Below are the code and all the weights of a small trained network. Each question names an input and a target symbol and asks about switching units off, where a switched-off unit gives its printed mean instead of its output.

import numpy as np


def w(rows, s, z=0):
    codes = np.array(rows[::2]) - 128.0
    scale = np.full(codes.shape[1], s)
    scale[-1] = z or s
    return codes * scale


def f(y):
    return np.maximum(y, 0)


def softmax(a):
    e = np.exp(a - a.max(-1, keepdims=True))
    return e / e.sum(-1, keepdims=True)


def log_softmax(a):
    a = a - a.max(-1, keepdims=True)
    return a - np.log(np.exp(a).sum(-1, keepdims=True))


def net(x, mask):
    ids = ['ΓΔΛαβζηθξπστφψω'.index(c) for c in x.split()]
    T = len(ids)
    res = E[ids] + P[:T]
    r = res
    for j in range(3):
        rows = slice(4 * j, 4 * j + 4)
        q, k, v = (r @ M[0][rows].T for M in (Q, K, V))
        z = softmax(np.where(np.tri(T) > 0, q @ k.T / 4**0.5, -1e9)) @ v
        o = O[0][rows]
        res = res + np.where(mask[j], z, o[:, -1]) @ o[:, :-1]
    y = f(res @ A[0][:, :-1].T + A[0][:, -1])
    res = res + np.where(mask[3:27], y, B[0][:, -1]) @ B[0][:, :-1]
    return log_softmax(res[-1] @ U[:, :-1].T + U[:, -1])


Q, K, V, O, A, B = {}, {}, {}, {}, {}, {}
E = w([
[183,150,120,107,171,146,158,88,45,141,88,172],'Γ',
[203,110,116,126,208,73,138,131,83,173,165,170],'Δ',
[107,107,105,49,163,161,114,110,184,113,136,92],'Λ',
[143,126,75,145,90,31,137,155,155,171,146,59],'α',
[146,137,158,110,145,123,98,68,95,216,39,137],'β',
[143,99,87,160,101,48,179,90,78,179,107,142],'ζ',
[111,193,61,141,154,105,193,75,138,76,61,141],'η',
[123,91,125,165,184,81,112,176,124,128,116,85],'θ',
[121,85,155,182,171,191,203,100,128,128,150,194],'ξ',
[88,147,168,143,191,75,69,105,129,204,122,121],'π',
[204,150,107,71,119,178,196,100,162,142,147,153],'σ',
[181,3,198,152,92,62,82,125,180,96,116,154],'τ',
[90,55,75,130,94,138,162,97,132,126,207,106],'φ',
[79,84,107,126,118,91,76,99,126,182,104,45],'ψ',
[147,130,134,191,159,101,198,153,138,137,177,168],'ω',
],0.022)
P = w([
[132,29,9,210,213,147,92,116,210,101,130,210],'0',
[125,59,40,166,184,166,67,133,163,74,160,201],'1',
[141,87,71,146,175,141,105,140,157,94,140,167],'2',
[144,109,105,129,170,127,128,141,147,112,128,147],'3',
[147,130,134,121,159,125,136,132,130,125,138,129],'4',
[148,150,161,110,153,124,142,124,117,131,149,112],'5',
[150,167,182,102,151,118,144,109,96,128,170,93],'6',
[152,189,209,96,138,119,147,97,76,140,190,69],'7',
[145,199,224,97,132,128,149,98,67,143,192,63],'8',
],0.011)
Q[0] = w([
[134,115,97,81,169,164,142,55,127,204,112,115],'H0',
[103,120,137,138,73,163,110,172,132,88,136,107],'H0',
[148,159,169,118,80,136,93,198,173,74,133,115],'H0',
[109,167,136,170,89,132,107,132,103,93,112,169],'H0',
[180,101,120,118,164,118,156,112,124,148,118,69],'H1',
[130,130,90,80,134,135,127,123,117,139,112,119],'H1',
[180,146,124,56,141,98,121,62,153,154,162,128],'H1',
[140,147,137,141,84,110,99,137,179,123,105,151],'H1',
[57,96,116,147,127,132,131,15,145,125,48,119],'H2',
[153,166,145,111,136,142,128,106,122,106,62,253],'H2',
[164,128,102,74,24,167,166,46,137,59,122,136],'H2',
[114,98,98,199,109,89,218,185,182,133,183,121],'H2',
],0.011)
K[0] = w([
[181,79,187,144,93,105,69,97,123,63,114,147],'H0',
[176,110,82,146,173,155,124,124,129,164,134,111],'H0',
[104,131,77,147,167,145,126,116,135,172,136,116],'H0',
[118,155,49,151,146,151,137,128,143,127,75,166],'H0',
[100,174,106,121,117,185,139,174,105,131,103,128],'H1',
[136,118,136,144,113,127,97,112,112,108,112,170],'H1',
[112,141,143,148,82,147,139,189,98,116,103,115],'H1',
[136,88,101,154,165,108,159,93,150,118,114,118],'H1',
[22,141,85,132,135,143,105,21,123,95,76,110],'H2',
[184,210,97,179,183,207,108,80,114,139,132,147],'H2',
[113,168,34,76,100,188,222,91,146,126,137,112],'H2',
[135,106,136,247,34,118,155,143,144,92,181,129],'H2',
],0.012)
V[0] = w([
[126,140,74,102,199,142,64,156,55,215,104,92],'H0',
[110,200,174,140,168,131,81,151,222,134,143,147],'H0',
[214,156,112,137,99,79,116,91,102,171,167,206],'H0',
[110,105,200,160,69,70,103,93,138,106,64,100],'H0',
[157,94,161,181,109,224,119,122,104,183,98,181],'H1',
[215,189,50,92,117,153,133,150,118,154,125,131],'H1',
[193,158,192,137,204,120,159,151,50,2,34,74],'H1',
[171,137,151,112,113,177,148,19,142,190,183,61],'H1',
[67,212,197,62,134,167,164,168,111,160,158,98],'H2',
[112,193,123,143,122,97,158,163,84,134,150,34],'H2',
[158,96,181,132,174,112,122,125,112,127,116,112],'H2',
[160,122,119,127,98,94,140,94,54,176,135,196],'H2',
],0.0072)
O[0] = w([
[129,85,118,36,193,127,63,113,166,199,50,183,158],'H0',
[169,198,189,191,175,77,64,142,235,111,141,132,119],'H0',
[104,184,87,143,92,86,136,117,109,151,120,194,194],'H0',
[145,149,100,139,88,72,141,62,112,72,51,76,96],'H0',
[84,97,195,145,122,147,156,145,137,136,2,225,121],'H1',
[123,160,139,98,76,157,32,192,84,68,149,183,166],'H1',
[168,164,125,186,115,226,120,114,85,158,83,85,89],'H1',
[124,126,156,55,122,86,108,66,130,64,81,142,133],'H1',
[127,63,99,213,159,66,89,187,174,136,105,175,1],'H2',
[118,81,39,73,143,198,217,232,180,150,105,198,61],'H2',
[71,162,91,137,63,148,111,120,175,148,221,137,180],'H2',
[76,101,110,125,218,135,182,111,184,41,93,73,161],'H2',
],0.0069,0.0082)
A[0] = w([
[161,149,93,163,124,111,170,99,157,36,98,123,59],'N0',
[51,186,148,63,170,136,178,140,166,127,96,127,29],'N1',
[93,161,182,89,112,74,94,138,89,162,106,57,119],'N2',
[62,67,23,180,149,140,83,195,163,89,94,134,175],'N3',
[163,34,116,83,120,154,171,96,158,164,142,193,73],'N4',
[32,112,37,112,167,219,130,159,232,74,125,169,46],'N5',
[113,186,166,166,125,128,200,132,89,102,102,79,106],'N6',
[134,206,113,107,100,90,172,145,114,84,107,51,2],'N7',
[141,142,200,100,203,104,122,105,85,106,179,105,148],'N8',
[138,146,143,139,178,175,163,154,112,93,192,139,37],'N9',
[155,194,60,108,206,174,92,238,194,103,130,198,118],'N10',
[149,175,226,124,99,145,179,83,107,77,106,120,160],'N11',
[75,60,42,175,198,141,84,193,139,42,100,129,42],'N12',
[175,46,59,104,163,233,131,166,93,132,113,142,147],'N13',
[157,41,59,146,109,208,120,193,238,56,135,158,224],'N14',
[169,32,81,236,103,47,102,157,134,140,123,178,129],'N15',
[176,168,217,70,68,147,100,125,146,133,120,81,48],'N16',
[154,14,33,162,187,129,134,209,136,96,142,181,17],'N17',
[91,125,123,116,204,217,100,171,226,110,159,168,81],'N18',
[131,53,38,135,115,227,161,121,255,62,115,180,1],'N19',
[223,90,157,188,132,134,135,117,110,160,136,43,102],'N20',
[107,134,122,86,174,185,120,134,83,150,46,152,13],'N21',
[84,111,182,160,68,169,142,138,110,86,219,128,101],'N22',
[81,161,172,105,173,144,114,170,136,115,138,74,91],'N23',
],0.0093,0.0045)
B[0] = w([
[88,147,147,163,104,147,107,88,114,149,156,151,164],'N0',
[144,62,125,155,71,186,109,102,129,146,146,149,147],'N1',
[150,114,115,146,114,176,159,124,136,105,148,186,191],'N2',
[40,114,65,60,194,149,145,40,146,46,58,123,146],'N3',
[76,130,152,114,106,141,98,170,116,178,107,144,183],'N4',
[98,94,157,217,93,85,118,83,137,208,106,11,147],'N5',
[159,117,118,87,126,94,77,129,167,175,128,169,190],'N6',
[107,91,197,143,157,150,101,148,146,107,82,133,188],'N7',
[94,121,114,134,85,135,142,138,161,126,95,112,252],'N8',
[96,139,133,115,77,148,120,147,139,92,127,109,171],'N9',
[227,116,101,171,141,139,126,104,166,118,161,119,210],'N10',
[126,83,78,135,136,126,147,164,126,129,150,90,215],'N11',
[109,171,227,60,229,215,158,74,3,159,195,75,134],'N12',
[103,86,108,143,122,113,93,145,73,50,93,115,170],'N13',
[114,223,200,54,91,90,181,130,142,46,175,91,156],'N14',
[122,227,110,142,139,76,203,183,133,101,89,121,143],'N15',
[111,138,99,164,169,87,125,139,108,136,138,127,177],'N16',
[126,185,102,169,142,172,51,192,113,212,179,149,159],'N17',
[179,79,137,145,123,113,217,137,107,142,111,118,192],'N18',
[78,154,136,143,140,141,44,57,152,51,184,232,137],'N19',
[115,166,153,84,150,137,135,92,132,153,144,141,167],'N20',
[171,173,164,158,126,91,123,179,184,152,118,100,155],'N21',
[158,134,143,158,174,140,93,118,124,135,70,163,179],'N22',
[150,132,152,116,90,96,132,108,107,108,134,141,150],'N23',
],0.011,0.014)
U = w([
[170,62,62,138,152,201,69,218,97,233,201,195,78],'Γ',
[75,131,201,142,99,130,75,165,95,134,189,158,148],'Δ',
[117,116,164,153,179,107,103,143,129,113,170,145,3],'Λ',
[184,146,160,56,94,180,132,120,145,21,148,254,216],'α',
[125,150,97,140,78,68,190,112,3,156,127,186,201],'β',
[97,41,85,57,188,170,117,142,178,96,92,129,53],'ζ',
[142,150,174,99,244,208,175,116,68,146,146,98,221],'η',
[152,197,211,77,159,177,102,126,135,190,96,169,148],'θ',
[147,92,79,139,224,97,223,107,169,110,102,174,37],'ξ',
[111,189,47,118,81,72,115,135,166,108,141,104,122],'π',
[151,114,112,187,131,89,98,175,76,67,81,144,123],'σ',
[157,168,50,220,52,170,111,16,92,102,143,94,97],'τ',
[74,58,190,157,138,234,243,189,136,122,113,148,58],'φ',
[155,60,177,133,25,117,171,149,161,131,152,12,91],'ψ',
[117,191,156,195,73,139,211,148,105,148,159,136,152],'ω',
],0.0067,0.0045)

Each question gives the input, a string of symbols that net reads in full, and the target symbol t.
The units are the heads (4 rows each of Q, K, V and O) and the neurons (one row each of A and B). Each row of codes is followed by its name. A weight is (code - 128) times the scale printed after its matrix; where a second scale follows, it is the last column's (O, A, B and U).
mask holds one flag per unit, heads first, then neurons. A switched-off unit (its flag False) gives its mean, the last column of its rows in O or B, instead of its output. The means were averaged over made-up inputs and are rounded, as every weight is.
A unit's drop is (log p(t) with every unit on - log p(t) with that unit switched off) / (log p(t) with every unit on - log p(t) with every unit switched off).
The circuit of an input: a set's keep is (log p(t) with only the set's units on - log p(t) with every unit switched off) / (log p(t) with every unit on - log p(t) with every unit switched off). Starting from the 12 units with the biggest drops (on a tie, the unit counted first), units are removed one at a time, each time the one whose removal leaves the highest keep (on an exact tie, the one counted first), for as long as the keep stays at least 0.8.
circuit, biggest first: the units of the circuit, biggest drop first
unit that matters most: the unit with the biggest drop
k most important neurons: the k neurons with the biggest drops, biggest first
which heads matter: for each layer, one digit per head in row order, 1 if its drop is at least 0.15 and else 0, layers parted by /
input τ Δ θ, target τ: unit that matters most -> H2
input ψ β π Δ θ β Δ Δ, target Γ: 2 most important neurons -> N14, N1
input α π β Λ σ Δ ζ π Λ, target α: 4 most important neurons -> N11, N2, N5, N17
input Λ Δ Δ θ Λ, target Γ: circuit, biggest first -> H2, H0
input σ σ θ Δ ξ ξ Δ, target φ: which heads matter -> 011
input β ξ Λ Λ Δ Δ Δ Λ Δ, target ψ: circuit, biggest first -> N8, H1, N22
input φ ψ Δ ψ ψ σ π ψ Λ, target ψ: which heads matter -> 001
input ξ Δ ψ Δ, target ζ: which heads matter -> 101
input Δ π Δ, target ξ: circuit, biggest first -> H0, N18, H1
input σ α Δ Δ Δ α, target Γ: circuit, biggest first -> H2, N8
input Δ Δ ξ ξ Λ Δ Δ Γ α, target π: circuit, biggest first -> H2, N14, N3, N17
input η β Γ σ Γ Δ Δ, target Γ: circuit, biggest first -> H0, H2, N17
input π π Λ Λ θ, target η: which heads matter -> 100
input Λ ψ ζ, target β: circuit, biggest first -> H0, N10
input σ π π τ, target σ: circuit, biggest first -> N15
input Δ Λ Δ, target ψ: which heads matter -> 101
input σ ζ Δ θ σ θ σ, target η: which heads matter -> 111
input τ β Δ, target τ: which heads matter -> 001
input θ θ θ Δ Λ ζ α ω σ, target α: which heads matter -> 001
input Δ Δ α Δ, target π: which heads matter -> 011
input β Δ Λ Δ π Λ, target Γ: circuit, biggest first -> H2, N14
input Δ σ σ ζ Λ, target ψ: circuit, biggest first -> N5
input σ σ σ σ Γ, target σ: which heads matter -> 010
input Δ Δ π, target ξ: which heads matter -> 101
input ψ Δ Λ η Δ α Δ, target π: which heads matter -> 011
input τ Δ π, target τ: which heads matter -> 001
input Δ Δ φ, target Δ: which heads matter -> 100
input σ Δ Δ σ φ Δ, target α: circuit, biggest first -> H1
input θ Δ φ π ξ ξ ξ ψ η, target τ: 3 most important neurons -> N5, N1, N0
